Here is a tiny trained network, its code and every weight. The questions are about switching its units off for an input and a class, where a switched-off unit gives its printed mean instead of its output.

import numpy as np


def w(rows, s, z=0):
    codes = np.array(rows[::2]) - 128.0
    scale = np.full(codes.shape[1], s)
    scale[-1] = z or s
    return codes * scale


def f(y):
    return np.maximum(y, 0)


def log_softmax(a):
    a = a - a.max(-1, keepdims=True)
    return a - np.log(np.exp(a).sum(-1, keepdims=True))


def net(x, mask):
    res = np.array(x, float).reshape(1, 5) / 4 @ E
    y = f(res @ A[0][:, :-1].T + A[0][:, -1])
    res = res + np.where(mask, y, B[0][:, -1]) @ B[0][:, :-1]
    return log_softmax(res[-1] @ U[:, :-1].T + U[:, -1])


A, B = {}, {}
E = w([
[78,163,119,134,115,84,175,122,138,149,128,51],'x0',
[118,151,170,142,74,109,166,141,66,183,192,122],'x1',
[169,190,65,55,150,131,95,136,97,126,169,71],'x2',
[113,145,179,148,39,186,113,156,97,100,161,193],'x3',
[78,248,127,97,118,141,123,52,208,153,111,130],'x4',
],0.013)
A[0] = w([
[153,122,129,139,105,154,76,141,67,111,166,116,121],'n0',
[121,156,138,146,151,145,147,69,156,123,184,101,167],'n1',
[103,119,80,175,95,135,87,143,163,133,147,101,54],'n2',
[10,134,172,154,96,148,160,92,135,111,82,178,195],'n3',
[165,93,61,139,145,164,99,143,94,90,172,175,251],'n4',
[117,159,99,83,168,155,112,105,143,169,155,132,128],'n5',
[85,155,140,61,169,137,60,90,155,99,159,150,152],'n6',
[154,73,102,112,176,149,112,122,149,94,74,124,113],'n7',
[143,140,134,119,167,111,146,153,125,128,182,119,113],'n8',
[178,118,152,132,80,207,59,174,95,99,147,148,129],'n9',
[136,108,118,129,99,50,205,155,104,132,171,53,193],'n10',
[140,112,104,119,142,49,200,127,44,163,149,137,184],'n11',
],0.011,0.0026)
B[0] = w([
[196,190,190,57,74,81,33,99,160,155,132,150,178],'n0',
[128,105,86,197,79,149,157,92,70,85,83,102,184],'n1',
[111,117,141,138,100,180,161,91,136,115,157,63,139],'n2',
[52,95,200,198,47,83,215,254,87,179,26,170,248],'n3',
[94,134,139,46,136,155,15,89,165,110,204,116,199],'n4',
[132,160,92,100,152,169,144,74,83,169,125,88,190],'n5',
[108,139,52,92,114,199,229,54,128,166,90,191,198],'n6',
[54,65,49,84,154,154,76,209,176,127,104,125,197],'n7',
[176,151,110,173,100,124,176,120,109,135,163,85,157],'n8',
[140,95,199,50,46,176,128,104,160,91,175,109,209],'n9',
[208,200,158,176,190,20,95,181,85,103,98,36,217],'n10',
[155,183,193,206,183,161,103,115,141,156,137,82,196],'n11',
],0.0078,0.016)
U = w([
[202,107,177,41,87,135,147,94,124,96,231,164,128],'0',
[110,81,172,171,32,77,221,178,65,146,86,196,9],'1',
[82,38,35,94,231,133,89,209,184,102,68,135,181],'2',
[228,159,146,176,207,60,147,144,83,123,153,59,202],'3',
[136,147,57,92,142,140,212,1,71,138,68,154,130],'4',
],0.0089,0.0011)

Each question gives the input, the list of numbers given to net, and the class t.
The units are the neurons (one row each of A and B). Each row of codes is followed by its name. A weight is (code - 128) times the scale printed after its matrix; where a second scale follows, it is the last column's (A, B and U).
mask holds one flag per neuron, in row order. A switched-off neuron (its flag False) gives its mean, the last column of its row in B, instead of its output. The means were averaged over made-up inputs and are rounded, as every weight is.
A unit's drop is (log p(t) with every unit on - log p(t) with that unit switched off) / (log p(t) with every unit on - log p(t) with every unit switched off).
The circuit of an input: a set's keep is (log p(t) with only the set's units on - log p(t) with every unit switched off) / (log p(t) with every unit on - log p(t) with every unit switched off). Starting from all 12 units, units are removed one at a time, each time the one whose removal leaves the highest keep (on an exact tie, the one counted first), for as long as the keep stays at least 0.8.
units of the circuit, in order: the units of the circuit, biggest drop first
most important unit: the unit with the biggest drop
top k neurons: the k neurons with the biggest drops, biggest first
drop of u: that unit's drop, to one decimal
input [5,-4,8,4,-8], class 0: top 3 neurons	(n4, n9, n0)
input [7,-5,-1,-3,-5], class 3: top 2 neurons	(n10, n11)
input [-8,-8,-4,6,-7], class 0: most important unit	n9
input [7,-4,3,5,-1], class 3: units of the circuit, in order	(n3, n6)
input [-5,2,1,-4,-5], class 0: top 4 neurons	(n4, n3, n0, n9)
input [3,0,-1,3,-8], class 3: top 3 neurons	(n10, n11, n6)
input [-3,-5,-4,8,-2], class 0: top 4 neurons	(n9, n4, n0, n1)
input [4,-3,0,3,-6], class 0: top 3 neurons	(n3, n4, n9)
input [-4,2,-3,-2,8], class 1: top 2 neurons	(n3, n4)
input [-3,1,3,5,6], class 4: top 2 neurons	(n6, n5)
input [-5,5,-5,-2,-7], class 0: drop of n5	0.0
input [8,-2,-8,-4,-4], class 3: drop of n11	0.2
input [7,-1,-3,2,-4], class 3: drop of n6	0.1
input [1,3,-4,1,-8], class 3: most important unit	n10
input [-4,8,4,-1,-1], class 3: top 3 neurons	(n11, n10, n6)
